Here is a tiny trained network, its code and every weight. The questions are about switching its units off for an input and a class, where a switched-off unit gives its printed mean instead of its output.

import numpy as np


def w(rows, s, z=0):
    codes = np.array(rows[::2]) - 128.0
    scale = np.full(codes.shape[1], s)
    scale[-1] = z or s
    return codes * scale


def norm(h):
    return h / np.sqrt((h * h).mean(-1, keepdims=True) + 1e-5)


def f(y):
    return np.maximum(y, 0)


def log_softmax(a):
    a = a - a.max(-1, keepdims=True)
    return a - np.log(np.exp(a).sum(-1, keepdims=True))


def net(x, mask):
    res = np.array(x, float).reshape(1, 4) / 4 @ E
    u = 0
    for l in range(3):
        y = f(norm(res) @ A[l][:, :-1].T + A[l][:, -1])
        res = res + np.where(mask[u : u + 6], y, B[l][:, -1]) @ B[l][:, :-1]
        u += 6
    return log_softmax(norm(res)[-1] @ U[:, :-1].T + U[:, -1])


A, B = {}, {}
E = w([
[118,254,193,122,131,204,113,139,110],'x0',
[72,88,148,120,198,141,166,208,87],'x1',
[131,55,162,103,81,171,47,156,118],'x2',
[80,158,38,96,161,138,54,106,79],'x3',
],0.009)
A[0] = w([
[87,69,29,75,152,125,114,50,105,126],'L0N1',
[143,75,230,38,113,111,178,88,183,179],'L0N2',
[118,149,67,161,53,179,152,126,90,112],'L0N3',
[33,186,51,51,148,213,50,77,82,24],'L0N4',
[177,180,89,202,2,166,68,10,215,1],'L0N5',
[75,120,146,211,143,139,147,200,69,193],'L0N6',
],0.0047,0.0072)
B[0] = w([
[170,176,138,207,67,57,153,220,91,229],'L0N1',
[158,188,41,176,104,91,105,192,8,237],'L0N2',
[137,130,138,121,136,104,139,146,158,145],'L0N3',
[168,165,117,254,122,75,87,236,66,197],'L0N4',
[222,166,192,14,184,43,75,96,172,185],'L0N5',
[240,181,115,22,141,70,93,76,219,254],'L0N6',
],0.0056,0.0045)
A[1] = w([
[93,66,188,117,77,173,42,137,120,61],'L1N1',
[68,93,164,92,213,142,163,197,100,33],'L1N2',
[172,106,215,171,105,137,183,158,169,3],'L1N3',
[109,194,191,139,151,244,109,119,132,54],'L1N4',
[92,170,130,183,168,112,162,72,143,71],'L1N5',
[168,154,150,161,123,105,115,158,114,49],'L1N6',
],0.012,0.0052)
B[1] = w([
[183,156,57,112,175,197,253,122,124,218],'L1N1',
[213,166,149,130,109,137,62,25,176,216],'L1N2',
[147,178,89,213,161,73,74,137,54,207],'L1N3',
[42,63,170,96,90,68,158,96,104,253],'L1N4',
[162,113,139,117,146,195,178,163,120,193],'L1N5',
[121,112,140,81,105,116,131,176,144,222],'L1N6',
],0.012,0.0051)
A[2] = w([
[169,147,147,106,140,124,94,69,183,50],'L2N1',
[87,141,63,127,180,154,51,136,97,52],'L2N2',
[106,5,79,173,143,92,146,84,168,62],'L2N3',
[107,150,108,165,189,161,208,111,172,2],'L2N4',
[146,133,156,95,105,83,158,210,160,181],'L2N5',
[145,65,117,165,133,104,122,125,137,145],'L2N6',
],0.012,0.004)
B[2] = w([
[137,50,136,151,201,148,71,62,199,209],'L2N1',
[177,147,160,255,99,61,127,167,102,179],'L2N2',
[13,186,249,49,137,152,154,90,85,196],'L2N3',
[201,5,46,81,4,221,160,132,93,167],'L2N4',
[59,88,74,110,179,191,59,138,160,255],'L2N5',
[91,225,193,128,109,147,126,119,112,200],'L2N6',
],0.0081,0.0065)
U = w([
[7,150,198,78,113,98,153,100,84,153],'0',
[161,170,95,225,131,66,87,200,68,158],'1',
[212,133,143,102,148,117,72,48,192,146],'2',
[191,106,64,95,129,205,226,145,98,141],'3',
[51,50,99,110,132,165,101,158,178,164],'4',
[99,74,139,193,101,132,143,144,172,36],'5',
[106,75,146,188,83,129,155,158,187,2],'6',
[109,62,151,175,110,116,157,166,184,18],'7',
],0.019,0.009)

Each question gives the input, the list of numbers given to net, and the class t.
The units are the neurons (one row each of A and B). Each row of codes is followed by its name. A weight is (code - 128) times the scale printed after its matrix; where a second scale follows, it is the last column's (A, B and U).
mask holds one flag per neuron, layer by layer. A switched-off neuron (its flag False) gives its mean, the last column of its row in B, instead of its output. The means were averaged over made-up inputs and are rounded, as every weight is.
A unit's drop is (log p(t) with every unit on - log p(t) with that unit switched off) / (log p(t) with every unit on - log p(t) with every unit switched off).
unit that matters most: the unit with the biggest drop
k most important neurons: the k neurons with the biggest drops, biggest first
k most important neurons of layer l: the k neurons of layer l with the biggest drops, biggest first
input [-6,-5,-7,-2], class 3: 2 most important neurons	[L1N4; L1N5]
input [-3,-1,-2,1], class 4: most important neuron of layer 1	[L1N4]
input [8,-5,3,7], class 0: 2 most important neurons	[L1N4; L0N2]
input [-3,8,-8,-5], class 2: 2 most important neurons	[L1N2; L1N1]
input [-2,-6,3,-6], class 1: 2 most important neurons	[L1N3; L0N6]
input [4,-6,-4,6], class 1: 2 most important neurons of layer 0	[L0N4; L0N6]
input [4,-4,8,8], class 1: 2 most important neurons	[L0N4; L2N2]
input [-8,4,-7,3], class 0: 2 most important neurons	[L2N3; L1N1]
input [-3,2,-8,7], class 3: 2 most important neurons of layer 0	[L0N2; L0N5]
input [2,-6,8,-4], class 3: 2 most important neurons	[L1N1; L0N6]
input [2,4,3,-2], class 2: 3 most important neurons of layer 1	[L1N2; L1N4; L1N5]
input [-4,2,4,-1], class 0: 2 most important neurons of layer 2	[L2N3; L2N6]
input [4,-4,3,0], class 0: 3 most important neurons	[L1N4; L0N6; L1N2]
input [-1,-6,7,5], class 3: 3 most important neurons of layer 1	[L1N1; L1N2; L1N3]
input [4,-5,6,7], class 1: unit that matters most	L0N4
input [0,-5,-7,-6], class 3: 2 most important neurons	[L1N5; L0N1]
input [-7,-7,-6,5], class 0: 3 most important neurons	[L2N3; L1N2; L0N6]
input [5,-5,1,0], class 0: 2 most important neurons of layer 1	[L1N4; L1N2]
input [4,6,-6,1], class 2: 2 most important neurons	[L1N2; L1N1]
input [-5,7,-6,6], class 2: 2 most important neurons of layer 1	[L1N2; L1N4]
input [-2,-7,-8,3], class 3: 2 most important neurons of layer 1	[L1N5; L1N2]
input [5,-5,5,3], class 0: 2 most important neurons of layer 0	[L0N6; L0N5]
